Below are the code and all the weights of a small trained network. Each question names an input and a target symbol and asks about switching units off, where a switched-off unit gives its printed mean instead of its output.

import numpy as np


def w(rows, s, z=0):
    codes = np.array(rows[::2]) - 128.0
    scale = np.full(codes.shape[1], s)
    scale[-1] = z or s
    return codes * scale


def f(y):
    return y / 2 * (1 + np.tanh(0.7978845608 * (y + 0.044715 * y**3)))


def softmax(a):
    e = np.exp(a - a.max(-1, keepdims=True))
    return e / e.sum(-1, keepdims=True)


def log_softmax(a):
    a = a - a.max(-1, keepdims=True)
    return a - np.log(np.exp(a).sum(-1, keepdims=True))


def net(x, mask):
    ids = ['ΨΩαδζηθμξ'.index(c) for c in x.split()]
    T = len(ids)
    res = E[ids] + P[:T]
    r = res
    for j in range(3):
        rows = slice(2 * j, 2 * j + 2)
        q, k, v = (r @ M[0][rows].T for M in (Q, K, V))
        z = softmax(np.where(np.tri(T) > 0, q @ k.T / 2**0.5, -1e9)) @ v
        o = O[0][rows]
        res = res + np.where(mask[j], z, o[:, -1]) @ o[:, :-1]
    y = f(res @ A[0][:, :-1].T + A[0][:, -1])
    res = res + np.where(mask[3:27], y, B[0][:, -1]) @ B[0][:, :-1]
    return log_softmax(res[-1] @ U[:, :-1].T + U[:, -1])


Q, K, V, O, A, B = {}, {}, {}, {}, {}, {}
E = w([
[113,36,165,154,182,89],'Ψ',
[111,153,198,116,184,80],'Ω',
[79,157,203,68,118,176],'α',
[109,6,153,146,111,160],'δ',
[105,150,119,120,208,96],'ζ',
[205,79,148,51,87,79],'η',
[135,188,130,143,62,135],'θ',
[126,79,59,70,110,153],'μ',
[189,82,86,69,105,89],'ξ',
],0.018)
P = w([
[40,85,127,70,73,11],'0',
[101,91,125,109,103,86],'1',
[116,105,125,124,115,88],'2',
[129,118,118,115,113,116],'3',
[147,129,118,111,124,131],'4',
[162,139,119,111,132,141],'5',
[176,148,113,111,144,154],'6',
[186,159,117,110,150,160],'7',
[194,162,117,104,155,176],'8',
],0.012)
Q[0] = w([
[122,55,155,146,159,155],'head 0',
[90,153,166,248,217,76],'head 0',
[63,151,137,136,248,83],'head 1',
[178,101,91,12,123,70],'head 1',
[99,114,122,190,134,172],'head 2',
[113,111,141,144,197,25],'head 2',
],0.018)
K[0] = w([
[185,153,58,58,130,122],'head 0',
[89,38,105,92,80,73],'head 0',
[33,77,147,114,87,66],'head 1',
[87,254,156,124,156,120],'head 1',
[189,106,72,135,96,115],'head 2',
[48,100,130,104,72,17],'head 2',
],0.016)
V[0] = w([
[158,145,203,133,91,123],'head 0',
[59,148,87,118,116,174],'head 0',
[126,117,238,104,65,135],'head 1',
[105,107,174,117,247,103],'head 1',
[96,86,163,172,142,174],'head 2',
[83,196,150,111,137,146],'head 2',
],0.013)
O[0] = w([
[156,154,224,49,43,151,127],'head 0',
[82,142,71,242,103,175,62],'head 0',
[161,198,235,96,62,246,254],'head 1',
[53,142,73,15,202,158,144],'head 1',
[37,168,191,137,154,168,31],'head 2',
[128,183,2,82,33,188,55],'head 2',
],0.0088,0.0047)
A[0] = w([
[49,112,137,184,113,53,186],'neuron 0',
[133,160,197,98,66,175,66],'neuron 1',
[92,90,160,194,170,200,4],'neuron 2',
[108,121,182,108,97,99,30],'neuron 3',
[83,147,47,112,122,68,144],'neuron 4',
[91,151,139,89,139,235,97],'neuron 5',
[73,124,123,255,185,126,121],'neuron 6',
[140,230,159,109,157,68,228],'neuron 7',
[107,175,81,131,80,165,72],'neuron 8',
[162,160,146,83,106,73,215],'neuron 9',
[167,87,145,232,145,62,105],'neuron 10',
[192,166,129,129,74,98,100],'neuron 11',
[213,124,71,103,73,95,163],'neuron 12',
[154,68,100,153,165,93,108],'neuron 13',
[175,115,83,115,109,160,115],'neuron 14',
[171,115,149,206,85,140,180],'neuron 15',
[173,89,127,119,246,104,169],'neuron 16',
[130,149,90,203,52,143,37],'neuron 17',
[123,97,194,134,98,254,77],'neuron 18',
[177,201,102,136,179,115,212],'neuron 19',
[135,109,57,215,142,30,26],'neuron 20',
[98,88,140,142,198,60,149],'neuron 21',
[74,121,110,95,217,46,43],'neuron 22',
[173,167,190,182,84,101,140],'neuron 23',
],0.0079,0.0036)
B[0] = w([
[202,160,103,109,147,167,154],'neuron 0',
[129,133,66,174,190,115,230],'neuron 1',
[152,190,115,163,168,69,147],'neuron 2',
[175,134,131,67,161,145,153],'neuron 3',
[161,118,179,171,201,89,170],'neuron 4',
[154,207,147,103,117,102,201],'neuron 5',
[169,78,48,114,254,105,147],'neuron 6',
[155,59,106,157,75,121,172],'neuron 7',
[148,79,140,166,122,48,158],'neuron 8',
[127,83,80,147,140,161,214],'neuron 9',
[167,185,120,95,56,144,224],'neuron 10',
[59,119,171,166,169,134,192],'neuron 11',
[55,142,172,185,163,145,228],'neuron 12',
[160,185,91,122,100,86,202],'neuron 13',
[81,189,166,131,111,107,165],'neuron 14',
[77,131,124,119,98,190,197],'neuron 15',
[69,112,136,95,86,54,251],'neuron 16',
[225,94,165,41,217,119,158],'neuron 17',
[110,154,78,200,164,52,212],'neuron 18',
[97,66,161,128,91,121,156],'neuron 19',
[176,146,184,98,176,227,182],'neuron 20',
[135,194,145,152,72,100,222],'neuron 21',
[60,113,125,149,61,176,206],'neuron 22',
[109,55,79,97,153,190,212],'neuron 23',
],0.0064,0.012)
U = w([
[34,130,200,133,83,151,49],'Ψ',
[151,129,113,41,157,205,135],'Ω',
[101,236,89,199,63,146,160],'α',
[118,148,210,184,221,96,86],'δ',
[61,45,18,165,150,76,142],'ζ',
[180,18,135,117,204,141,50],'η',
[100,61,108,211,79,244,254],'θ',
[230,88,3,176,187,113,104],'μ',
[178,93,138,152,20,56,153],'ξ',
],0.0044,0.0051)

Each question gives the input, a string of symbols that net reads in full, and the target symbol t.
The units are the heads (2 rows each of Q, K, V and O) and the neurons (one row each of A and B). Each row of codes is followed by its name. A weight is (code - 128) times the scale printed after its matrix; where a second scale follows, it is the last column's (O, A, B and U).
mask holds one flag per unit, heads first, then neurons. A switched-off unit (its flag False) gives its mean, the last column of its rows in O or B, instead of its output. The means were averaged over made-up inputs and are rounded, as every weight is.
A unit's drop is (log p(t) with every unit on - log p(t) with that unit switched off) / (log p(t) with every unit on - log p(t) with every unit switched off).
The circuit of an input: a set's keep is (log p(t) with only the set's units on - log p(t) with every unit switched off) / (log p(t) with every unit on - log p(t) with every unit switched off). Starting from the 12 units with the biggest drops (on a tie, the unit counted first), units are removed one at a time, each time the one whose removal leaves the highest keep (on an exact tie, the one counted first), for as long as the keep stays at least 0.8.
circuit, biggest first: the units of the circuit, biggest drop first
unit that matters most: the unit with the biggest drop
k most important neurons: the k neurons with the biggest drops, biggest first
which heads matter: for each layer, one digit per head in row order, 1 if its drop is at least 0.15 and else 0, layers parted by /
drop when u is switched off: that unit's drop, to one decimal
input δ ξ Ω μ Ω ξ δ η ζ, target δ: which heads matter : 011
input δ ζ ξ δ α ξ, target α: circuit, biggest first : (head 2; head 1; neuron 18; head 0)
input Ω ξ ζ ζ ξ η, target ζ: which heads matter : 010
input μ Ω Ω μ μ θ δ ξ ζ, target μ: which heads matter : 110
input μ Ψ ξ ξ η, target η: which heads matter : 101
input Ω ξ Ψ, target Ω: which heads matter : 011
input ξ μ δ δ η Ω, target ξ: which heads matter : 001
input δ Ω δ μ μ δ, target μ: circuit, biggest first : (head 0; neuron 6; head 1; neuron 0)
input ξ Ω Ω μ, target Ω: which heads matter : 010
input ξ ζ Ψ, target ξ: which heads matter : 001
input α ξ Ω ξ θ ξ ξ μ ζ, target α: 2 most important neurons : (neuron 5; neuron 18)
input δ ξ ξ Ω Ω Ψ, target δ: circuit, biggest first : (head 2)
input Ω μ ζ ξ ξ ξ δ δ Ω, target Ω: which heads matter : 011
input δ θ μ, target θ: circuit, biggest first : (head 1; neuron 15; neuron 23; head 0)
input ξ Ψ η, target η: which heads matter : 111
input ξ η ξ ξ δ, target ξ: unit that matters most : head 2
input δ ζ Ψ θ Ω ζ δ, target ζ: which heads matter : 110
input ξ μ θ ξ Ω ξ α, target α: circuit, biggest first : (head 2; neuron 5)
input δ δ Ω ξ, target Ω: which heads matter : 010
input ζ δ Ω ξ δ Ω, target ζ: which heads matter : 010
input ξ ξ ζ η ξ μ δ ζ, target ξ: which heads matter : 001
input θ Ω ξ Ω, target θ: which heads matter : 010
input Ψ ζ μ ζ μ ξ ζ, target Ψ: most important neuron : (neuron 22)
input δ μ δ ξ δ ξ ξ η ξ, target ξ: drop when neuron 10 is switched off : 0.0
input Ω δ ζ, target Ω: drop when head 2 is switched off : 0.2
input δ μ ξ ξ δ Ω ζ, target δ: drop when head 2 is switched off : 1.4
input Ψ α δ μ Ω, target Ψ: drop when neuron 22 is switched off : 0.3
input η ξ α ξ α ζ η Ψ, target η: most important neuron : (neuron 23)
